Each new row is followed by what is left after taking away its nearest point in the smallest flat space through zero that holds the last named rows:
bir (5 x 11):
-2.469 -1.369 -0.948 -0.790 3.089 -0.204 -3.499 0.586 -5.747 0.838
 -0.514

-4.647 -3.879 1.209 -1.114 1.211 0.013 -0.998 -3.479 -3.764 1.844 -1.794

-0.859 -0.578 0.639 -0.484 3.128 -0.551 -3.334 2.387 -5.372 0.348 0.439

-1.650 -2.641 -0.061 2.387 3.768 -1.366 -0.570 2.612 -5.284 1.482 -0.675

-1.236 -0.797 -0.644 -1.950 1.271 0.909 -2.582 0.875 -2.496 -0.133 0.020
New rows:
0.628 1.342 -0.120 3.169 -1.142 -3.362 1.785 -0.643 -1.284 2.057 -1.751 => 0.172 0.208 -0.105 -0.626 -1.656 -0.813 0.036 0.863 -0.569 0.920 -1.256
0.327 -1.645 0.199 -0.401 1.246 3.679 -1.464 -1.350 0.135 -2.291 1.091 => 0.981 -0.848 0.281 1.723 1.513 2.317 -0.438 -1.627 -0.030 -1.837 1.023
-2.453 2.976 1.047 -0.962 2.236 3.401 -2.849 1.073 1.999 0.453 -0.342 => -2.524 2.391 1.351 1.352 2.407 2.263 -0.875 0.603 2.175 1.252 -0.878

bifu (3 x 11):
1.456 1.950 -3.615 1.886 0.900 1.623 1.395 0.748 -0.056 -0.332 -0.936

-0.187 -0.018 -4.124 2.789 -0.131 3.343 2.205 -0.233 -1.737 -1.911
 -4.570

3.596 4.355 -4.363 3.923 0.375 1.387 2.780 0.320 1.993 -1.256 0.315
New rows:
-0.494 0.586 -0.919 -1.979 0.232 0.949 -3.370 1.666 -3.046 1.054 1.273 => 0.213 1.123 -0.135 0.053 -1.605 0.888 -1.921 0.067 -1.623 -0.941 0.916
1.962 -0.061 2.148 -0.124 0.319 1.148 3.315 -0.648 -0.271 -4.508 -4.159 => 2.316 0.576 2.129 -2.278 2.210 0.060 1.678 1.051 -0.312 -2.090 -1.679
-0.062 0.288 4.047 -1.230 3.713 1.589 -0.415 1.470 0.541 1.683 1.662 => 0.090 0.394 3.060 0.652 2.757 2.743 1.007 0.595 0.526 0.051 -0.206

mede (4 x 11):
1.583 -0.992 -0.623 0.992 1.838 3.043 1.975 0.619 -1.534 -0.347 -1.087

-0.367 1.548 1.995 0.725 0.834 -2.257 1.815 -2.026 3.342 -1.653 -1.284

0.666 2.866 -0.608 -0.383 -5.931 3.166 -4.323 -0.071 -0.198 0.081 -2.689

-1.575 1.020 1.393 -0.725 -0.364 -3.716 -0.988 -1.003 1.614 0.531 1.217
New rows:
-0.166 -2.064 -0.573 -1.892 -4.350 0.615 -2.443 -0.988 -2.844 -2.578
 3.066 => 0.592 -0.861 1.840 -0.652 -1.191 0.260 0.190 -2.511 -2.287 -2.612 1.690
-1.936 -1.883 1.884 2.176 1.340 -1.284 -0.690 1.052 -1.980 -0.028 2.350 => -1.341 -0.845 1.734 2.625 -0.376 0.169 -0.863 0.582 -0.831 -1.340 0.423

lidap (5 x 11):
0.029 -4.112 -1.225 1.050 5.274 -1.233 -0.039 -0.928 1.318 -0.306 0.916

3.553 0.089 3.716 0.321 1.650 1.359 3.006 1.917 -1.714 2.463 5.296

-1.756 0.968 1.409 -0.036 -4.295 -3.826 -1.446 -4.528 -2.741 1.557
 -2.635

0.613 1.094 -1.024 0.631 2.037 2.368 -0.870 -2.277 -0.256 0.576 2.067

0.826 0.089 -3.220 -2.894 2.579 2.226 -0.058 2.334 -1.138 -1.404 -1.437
New rows:
2.909 -2.469 -3.528 0.168 1.251 1.226 0.090 3.165 0.569 2.349 -0.065 => 1.907 -1.268 -2.398 1.205 -1.467 0.157 -0.727 0.800 0.385 3.091 -0.422
1.704 -0.304 -1.057 0.925 -2.940 1.723 -2.152 0.856 4.888 -0.003 1.516 => 2.552 -1.501 -1.065 -1.105 -1.632 -0.153 -1.784 -0.105 1.262 1.147 0.601
-2.990 -2.005 -0.495 -2.669 -0.268 -3.403 0.680 -0.842 -3.487 1.760
 -2.269 => -2.548 -0.228 -0.410 -0.594 -0.003 0.372 0.781 0.330 -0.224 1.138 0.778

Tota (5 x 11):
-3.055 2.888 2.242 3.953 2.194 -2.455 1.079 2.346 0.074 -3.807 3.302

-0.094 0.225 -2.552 -0.531 -1.898 0.568 1.749 1.216 -1.537 1.498 0.995

1.582 -0.914 0.565 -0.368 -0.201 3.357 2.264 0.018 -0.918 1.630 -1.034

-0.376 1.976 3.312 2.722 5.091 -0.168 -1.606 -3.172 2.445 0.024 -2.239

2.860 -2.497 1.664 -1.050 -2.526 1.193 -3.145 -3.270 2.224 4.036 -2.415
New rows:
0.216 3.071 0.140 -3.357 -1.648 0.920 -1.931 -0.311 -3.395 0.733 -0.304 => -0.068 3.497 1.951 -1.992 -0.868 0.869 -1.886 -0.241 -2.876 0.055 0.077
0.102 0.733 -4.578 -1.511 -1.717 1.526 -0.975 -3.072 -1.364 2.883 0.107 => -0.345 0.363 -0.302 0.118 -0.401 1.419 -0.756 -1.729 -0.759 -0.892 1.211

vulu (3 x 11):
1.785 0.923 -1.935 5.705 -2.225 -1.000 -1.314 -1.277 1.072 -4.668 -1.706

0.112 1.198 -0.295 4.510 -1.479 -0.129 -2.530 0.685 1.272 -4.221 -0.361

-0.412 1.240 0.099 3.900 -1.203 -0.121 -2.517 1.197 1.185 -4.278 -0.056
New rows:
1.296 1.810 -1.452 -1.134 -2.824 -0.308 0.501 -2.951 0.018 1.804 1.651 => -0.102 2.342 -0.521 -1.264 -2.586 -0.430 -0.234 -1.336 0.184 0.048 2.315
0.996 1.396 -2.485 -0.575 -0.327 1.464 -0.590 -3.486 2.105 3.157 0.272 => -0.929 2.056 -1.639 -1.283 0.053 0.356 -0.389 -1.568 1.893 -0.243 0.757

dalu (2 x 11):
-2.528 1.692 -1.052 -2.101 2.831 -0.698 2.574 -1.487 1.784 3.180 -0.627

-0.221 -0.689 2.910 1.430 2.481 -3.140 1.279 -4.950 5.609 -0.255 -1.387
New rows:
-1.466 -0.925 -0.608 -0.498 3.368 -0.187 0.532 -5.891 2.287 2.389 -0.903 => 0.052 -1.577 -1.281 0.062 0.698 1.570 -1.471 -2.903 -1.154 0.712 0.052
2.251 -4.891 1.675 0.947 -2.066 -0.130 1.272 -1.582 -0.250 -2.539 -1.267 => 0.444 -3.370 -0.194 -1.155 -0.873 0.516 2.720 -0.852 -1.003 -0.068
 -1.220
1.101 -0.990 -1.973 -1.251 -0.992 2.530 -1.246 1.670 -2.789 2.338 -1.374 => 1.275 -1.535 -0.364 -0.281 -0.044 1.003 -0.884 -0.694 -0.122 1.846
 -2.012

Maso (3 x 11):
-1.221 -0.911 2.550 1.006 1.524 0.513 -0.853 -3.443 -1.278 1.662 -1.995

-0.817 -2.407 -0.026 0.403 -1.086 5.120 -1.689 -0.507 2.387 0.418 0.635

0.858 2.522 -0.269 0.067 0.199 -4.458 1.684 1.217 -1.630 -0.111 -0.367
New rows:
0.832 2.213 -0.062 -1.781 -0.616 -1.920 1.638 3.898 -1.474 -0.874 -0.955 => -0.214 0.302 1.177 -1.330 -0.175 1.080 0.246 1.743 -0.956 -0.048 -1.570
1.404 0.903 -1.521 3.166 -1.773 0.929 -0.947 3.610 -1.483 -1.511 -4.169 => 1.139 -0.349 -1.174 1.859 -0.076 1.328 -1.548 2.027 -2.270 -2.476 -4.264

Tunik (5 x 11):
-2.671 -0.375 1.141 1.319 -1.015 -1.057 1.538 1.799 0.424 -0.866 -0.049

-3.045 -0.199 1.822 0.328 -2.041 -3.157 0.845 1.186 -0.536 -0.733 0.216

-1.990 1.044 -0.258 -0.191 -0.832 -3.412 2.744 3.180 0.811 -3.176 0.939

2.285 -1.432 -1.720 -2.210 0.890 2.651 -2.781 -0.779 0.010 0.470 0.827

0.035 -2.166 1.370 0.818 5.297 -1.605 0.237 0.875 0.441 -0.047 1.454
New rows:
-0.999 -1.144 2.100 1.222 -1.197 1.736 1.193 -2.097 1.320 2.328 -1.353 => 0.171 -0.732 0.552 -1.028 -0.358 -0.054 1.195 -0.959 1.584 0.333 0.122
-0.600 -2.624 -4.258 -4.985 0.454 -2.488 -1.513 0.644 -0.824 -1.075
 0.635 => -1.433 -1.266 -2.615 -0.672 0.652 -0.764 0.861 -0.557 -0.514 0.894
 -1.849

nafas (4 x 11):
0.645 -2.833 0.993 -0.322 -0.123 1.900 -2.003 -0.210 3.106 -0.140 -2.281

1.813 -2.347 0.000 -0.148 -0.317 2.294 -1.337 -0.185 3.678 0.156 -1.609

0.676 -2.388 0.272 0.299 -0.259 2.173 -1.538 0.959 3.231 -1.308 -1.794

-0.239 -3.487 -0.342 -0.225 -1.432 4.065 -2.648 0.777 4.760 0.586 -1.903
New rows:
-3.516 0.621 -0.222 3.018 -0.106 -1.556 -1.313 1.926 -1.667 -1.135 0.791 => -0.043 -0.083 -0.342 2.369 0.218 -1.046 -1.171 -0.185 0.380 0.659 0.247
-3.196 1.011 0.356 1.432 0.313 -5.642 -0.428 -1.187 1.306 0.941 -0.732 => -1.639 0.689 -1.061 1.896 -0.220 -3.995 -0.202 -0.420 3.474 0.654 -0.458

Nozu (4 x 11):
-5.515 -0.570 -1.327 -2.619 0.671 1.205 -0.959 -0.785 -1.195 0.660 0.187

-5.043 0.386 -3.343 -5.210 1.786 1.502 0.525 -1.081 -3.692 -1.473 -0.066

-3.280 -0.021 -2.168 -2.217 0.759 0.273 0.273 -1.392 -2.014 0.100 0.580

-7.718 0.053 -0.664 -2.021 1.215 0.519 1.108 1.319 -1.071 0.494 1.787
New rows:
0.729 -1.554 -3.682 -0.931 0.630 -3.198 4.253 -1.451 -2.395 -1.420 1.471 => -0.072 -2.767 -0.509 -0.487 -0.254 -1.114 0.836 0.281 0.698 -0.676
 -0.595
0.474 -1.531 -0.460 -2.965 -0.291 3.984 -2.555 -1.565 0.777 1.770 -0.297 => 1.007 -0.422 -0.126 -1.119 0.084 2.081 0.739 0.135 0.651 1.360 1.843

let (2 x 11):
0.271 -1.989 1.510 -1.336 -4.800 -5.673 1.392 -4.019 -2.324 0.778 -0.368

0.933 0.444 -0.595 -2.584 -3.765 -3.216 3.127 -0.787 -0.660 1.176 -2.902
New rows:
-1.486 1.994 0.045 -0.942 -1.788 -0.222 1.808 2.751 1.558 -1.467 1.410 => -1.768 1.225 0.729 -0.335 -1.758 -0.668 1.006 1.854 1.119 -1.692 2.431
-2.099 -0.990 0.488 0.652 -1.086 -3.772 1.602 -0.747 -0.864 0.058 -1.780 => -2.304 -0.366 0.045 1.420 1.007 -1.448 0.749 0.719 0.008 -0.350 -1.303
1.103 0.663 0.991 3.109 -1.584 -0.514 0.619 0.223 -1.958 -3.782 1.386 => 1.371 1.428 0.314 2.544 -1.549 -0.010 1.370 1.138 -1.506 -3.576 0.411

kozop (2 x 11):
-2.554 1.046 3.336 -1.569 -0.212 4.276 -3.584 1.644 0.993 1.419 -0.675

2.094 -0.697 0.102 1.046 2.779 -1.083 -3.642 -1.615 -1.595 -0.370 2.047
New rows:
-1.221 1.960 3.149 0.433 2.052 0.247 -4.839 -0.039 0.084 -0.293 -0.978 => -0.826 1.707 1.012 0.813 0.596 -1.798 -0.525 -0.141 0.377 -0.966 -1.727
0.184 0.013 2.468 -3.166 -0.582 2.232 -3.302 0.960 0.198 1.627 0.110 => 1.515 -0.562 0.210 -2.304 -0.948 -0.440 -0.229 0.152 -0.177 0.742 0.188
-0.222 0.234 -2.584 1.372 0.889 -3.190 1.671 -0.770 2.122 -0.604 1.833 => -1.536 0.776 -0.806 0.560 0.836 -0.938 -0.315 0.070 2.616 0.143 1.518

Tolas (2 x 11):
-1.389 -0.009 1.618 2.508 -0.994 -0.737 -0.706 -0.066 -2.972 -3.047
 1.848

-2.089 0.276 2.845 2.111 -0.798 -1.984 -2.573 0.217 -2.962 -2.409 2.086
New rows:
1.253 2.797 -3.093 -1.133 1.942 -0.567 2.216 -1.618 0.230 -0.451 -0.694 => 0.217 3.033 -1.541 -0.655 1.785 -1.851 0.422 -1.402 -0.722 -0.901 0.103
-0.270 -0.992 -0.709 1.578 -0.529 4.036 1.970 0.235 -1.196 -1.996 0.620 => -0.816 -0.536 0.580 -0.074 0.187 2.357 -0.706 0.711 0.030 0.258 0.245
-1.580 -0.832 0.250 2.549 -0.543 -0.012 0.981 0.940 -3.067 -2.617 -0.840 => -0.999 -0.635 -0.153 0.391 0.338 -0.288 0.268 1.179 -0.817 0.108 -2.076

katu (2 x 11):
4.365 -0.779 2.571 -0.392 -0.557 4.352 1.312 1.451 1.981 0.465 -2.110

0.869 2.875 -3.438 2.640 0.250 -1.981 3.633 -2.099 -1.830 -1.620 0.516
New rows:
1.159 1.091 -1.461 -4.198 -1.071 0.280 0.248 2.168 3.058 2.312 -1.684 => 0.312 1.879 -2.789 -3.551 -0.887 -1.162 0.702 1.385 2.207 1.862 -1.078
-1.264 0.939 -2.571 3.795 0.055 1.702 1.194 -2.169 2.813 -2.353 -2.718 => -2.594 -0.324 -1.399 2.569 0.046 1.786 -0.875 -1.429 3.311 -1.647 -2.539
3.055 -4.738 2.078 0.784 0.066 2.082 1.982 -0.317 -0.520 3.819 0.396 => 0.840 -4.001 0.328 1.290 0.389 -0.448 1.697 -1.323 -1.776 3.390 1.572

lok (5 x 11):
1.456 2.171 2.279 4.413 -3.276 -2.975 -0.117 -0.765 -2.062 0.686 0.363

1.024 2.014 0.286 0.768 -2.191 -2.721 -0.293 1.232 -1.468 0.253 -0.890

1.425 3.948 0.560 0.846 -1.227 -2.562 0.265 -0.251 -1.107 0.928 1.814

1.321 2.225 2.950 -0.864 -2.230 -1.217 -1.690 -2.246 -0.451 -1.508 0.330

3.309 2.650 0.165 2.538 -1.268 -3.120 -0.126 -2.308 0.520 0.673 0.448
New rows:
-0.462 -2.632 0.278 -0.069 2.068 1.527 0.198 2.754 3.409 -0.862 0.029 => 0.564 -0.051 1.600 0.589 0.380 -0.360 -0.157 2.260 2.346 -0.774 0.811
1.878 -0.364 0.976 -3.335 -1.954 1.919 4.092 2.468 -0.984 -2.103 0.463 => 3.081 -0.812 0.681 -0.875 -1.744 1.476 4.469 0.936 -0.151 -1.501 0.601
-0.286 -0.749 -1.526 2.774 1.194 -3.158 -4.304 -0.246 -2.633 0.472 1.197 => -0.876 -1.093 -1.479 0.594 2.063 -1.913 -4.660 -0.502 -2.024 -0.232
 1.436

Zim (3 x 11):
0.962 -0.263 1.226 3.347 2.126 -0.055 -0.598 2.563 -0.240 0.265 0.943

-4.065 1.161 0.828 -0.528 1.207 3.888 -0.309 2.777 -2.080 -3.258 -1.544

-0.430 3.193 -0.487 -0.320 -1.893 2.688 1.397 -0.248 -3.875 2.950 0.398
New rows:
-0.883 1.920 -0.074 0.304 -1.203 1.087 3.449 1.572 -1.262 2.079 1.752 => -0.959 0.028 -0.003 -0.226 -0.435 -0.441 2.696 1.277 1.130 0.074 1.251
-2.119 -0.310 -2.052 -3.982 -3.440 -0.569 0.312 0.115 -3.928 0.279
 -3.146 => -0.071 -1.762 -0.905 -0.468 -1.096 -2.328 -0.602 2.041 -2.555 0.480
 -1.960
1.948 0.875 2.267 1.058 1.053 -0.617 1.426 3.345 -1.832 -0.712 0.509 => 1.550 0.499 1.377 -1.357 -0.312 -1.239 1.672 1.299 -0.916 -1.170 -0.161

lovi (4 x 11):
-2.960 -2.100 -0.141 -1.544 1.691 -0.088 0.715 0.102 -0.918 -3.104 2.018

1.452 0.756 0.547 -0.468 -2.899 -1.383 0.807 -1.357 1.337 2.400 -2.390

-2.889 -0.837 1.127 -1.636 0.000 -1.812 -0.037 1.863 -4.397 -0.777 4.610

-4.399 -1.590 0.063 -3.596 2.932 0.443 -0.066 1.926 -4.003 -4.010 0.052
New rows:
-3.837 -1.643 -2.874 0.995 -1.402 -0.972 2.025 -1.671 2.174 1.704 2.260 => -3.110 0.144 -2.990 0.926 -0.258 0.424 0.417 0.233 0.154 2.283 -0.255
-1.589 -2.324 1.152 2.569 -2.910 -2.624 0.324 4.315 -1.992 -1.444 -2.428 => -0.767 -2.596 0.507 4.038 -2.206 -1.723 0.323 3.585 0.000 -1.857 -2.079
-2.262 0.435 0.202 -1.519 0.840 -0.831 2.314 -0.878 -2.194 2.498 -0.386 => -1.192 0.531 -0.488 0.280 1.857 0.391 1.895 -1.155 -0.593 2.246 0.017

kob (3 x 11):
-0.874 0.594 3.403 -1.637 1.299 -4.477 -3.424 -1.604 -4.406 -2.220 0.406

-1.257 0.170 3.527 -2.087 0.678 -4.561 -2.278 -1.889 -4.351 -1.792
 -0.587

-2.497 -1.150 2.581 -1.255 1.786 -3.340 -3.042 -1.019 -4.288 -2.164
 0.877
New rows:
3.030 -0.516 1.372 -1.760 0.803 -0.632 0.916 -0.571 0.202 -3.811 -1.098 => 2.128 -1.637 0.430 -1.200 1.188 0.621 1.182 0.075 0.713 -3.675 -0.523
-1.333 2.619 2.060 0.520 2.030 1.637 0.223 3.464 -0.671 -0.107 2.440 => -1.433 2.519 2.573 -0.330 0.933 1.068 1.826 2.807 -0.701 0.502 0.753
1.031 1.946 -3.017 0.306 0.451 1.471 -1.175 2.815 -1.166 3.655 -1.501 => -0.197 1.176 -1.996 -0.485 0.642 0.209 -1.413 2.238 -2.687 3.189 -1.922

nerem (4 x 11):
0.659 1.059 -4.072 -2.879 3.947 -4.644 0.926 1.899 1.307 -4.125 0.880

-1.858 -1.310 -2.220 -2.041 0.474 2.900 -2.140 -0.252 -1.593 3.323
 -4.660

0.302 1.437 0.137 2.287 1.032 0.538 -0.424 2.290 -0.872 -3.145 0.682

3.316 -1.789 0.601 -0.239 -2.426 -0.146 0.277 1.408 0.944 -2.238 3.700
New rows:
0.562 4.727 2.483 -1.954 3.380 -2.459 0.139 -1.481 0.846 -0.355 -0.678 => 2.200 2.358 2.403 -2.355 0.942 0.566 -1.407 -0.190 0.079 -0.010 -0.583
0.610 1.193 0.806 3.141 1.211 -0.198 2.420 1.802 -2.741 -0.181 0.914 => 0.959 -0.502 -0.459 0.527 0.607 -0.401 2.236 1.036 -2.204 1.483 0.286
2.582 0.424 -2.722 -0.595 -1.311 -0.156 0.883 -2.750 0.283 1.113 0.278 => 2.040 1.517 -2.369 1.048 -0.604 0.599 0.510 -1.893 -0.520 0.121 -0.126

turu (2 x 11):
1.219 -0.459 4.037 -0.598 -0.901 -2.311 2.617 -1.676 -0.412 -5.405
 -0.194

-0.204 1.744 -0.656 1.184 1.117 -0.137 2.064 -3.178 -1.853 0.947 1.380
New rows:
0.443 0.856 -2.790 -0.134 1.213 2.632 -1.128 -2.189 -0.639 3.791 2.121 => 1.316 -0.532 0.089 -1.251 -0.046 1.310 -0.844 -1.192 0.287 -0.107 1.126
1.058 -0.008 -0.033 -0.157 -1.760 -2.434 -2.213 5.471 0.220 -3.752
 -1.234 => 0.542 2.047 -1.721 1.306 -0.300 -2.040 -0.529 2.321 -1.750 -1.415 0.352
0.612 -0.943 1.729 -1.155 -1.997 -2.693 1.992 2.086 2.642 -0.023 2.712 => 0.200 -0.159 0.372 -0.544 -1.328 -2.109 2.051 1.348 2.056 1.820 3.286

fose (4 x 11):
-3.143 0.616 3.294 0.866 -2.510 0.176 3.282 0.098 0.163 -0.511 1.630

-3.860 1.510 2.401 2.121 1.743 -3.999 2.650 -1.998 0.982 -1.761 4.021

0.283 1.579 1.951 -0.311 -0.785 -1.729 0.761 0.285 -0.892 0.760 2.855

-1.065 0.465 1.494 -0.182 -0.082 -0.635 4.650 -0.102 0.521 -1.478 -0.829
New rows:
-0.458 1.385 -1.318 -1.022 2.962 -1.241 -1.388 -1.012 0.814 1.189 4.433 => -0.686 0.391 -1.023 -1.649 0.929 1.553 0.719 -0.034 1.002 0.866 1.462
1.328 2.559 0.181 3.012 0.710 -0.648 0.300 -0.847 2.997 -0.760 3.575 => 2.244 1.685 -0.456 2.213 -0.444 1.564 0.497 0.031 2.887 -0.521 1.129

pena (5 x 11):
0.045 2.367 -0.690 0.508 -1.255 -6.287 3.218 0.067 -2.504 4.395 0.318

0.170 1.246 0.131 0.071 -0.045 -3.876 1.723 0.590 -1.089 1.488 -3.715

2.567 2.111 0.819 1.107 0.185 -1.570 2.545 -1.030 -5.817 0.019 -0.801

0.092 1.871 -1.459 0.905 -2.017 -1.356 1.622 -0.906 -1.898 0.057 -2.562

1.747 1.163 1.096 1.601 0.117 -2.118 -1.208 1.508 -2.792 0.076 -2.443
New rows:
-0.518 0.131 -1.368 -1.696 1.800 -3.083 -0.183 -1.293 -0.847 0.017 2.720 => -0.452 0.142 -1.662 -1.170 1.271 -1.759 -1.410 -1.107 -0.576 -1.662
 0.440
-1.083 -1.342 -0.354 -2.786 0.969 -0.025 -2.435 1.652 2.568 -2.162 0.028 => -0.161 0.286 -0.899 -1.969 -0.071 -1.083 -0.560 0.545 -0.595 -1.609
 0.507
0.929 -4.939 0.226 -0.901 1.810 -2.063 -4.040 -2.213 -0.684 -0.453 1.513 => 0.353 -3.768 -1.417 -0.730 0.061 -2.437 -2.227 -3.505 -1.214 -0.571
 -0.232

Rali (3 x 11):
1.300 1.095 1.590 1.733 -2.045 -0.189 1.027 0.955 -0.545 -2.959 -1.581

1.847 1.825 5.487 2.830 -4.274 -1.907 -0.529 0.632 -0.806 -2.168 -0.119

0.789 0.069 1.529 2.044 -1.538 0.191 0.745 1.876 -0.874 -2.403 -2.002
New rows:
1.260 -1.470 1.737 2.155 -1.615 -0.412 0.582 3.212 -0.002 3.554 -1.529 => 1.823 0.297 -0.591 0.332 -1.083 -0.386 1.757 0.883 1.084 2.685 -0.803
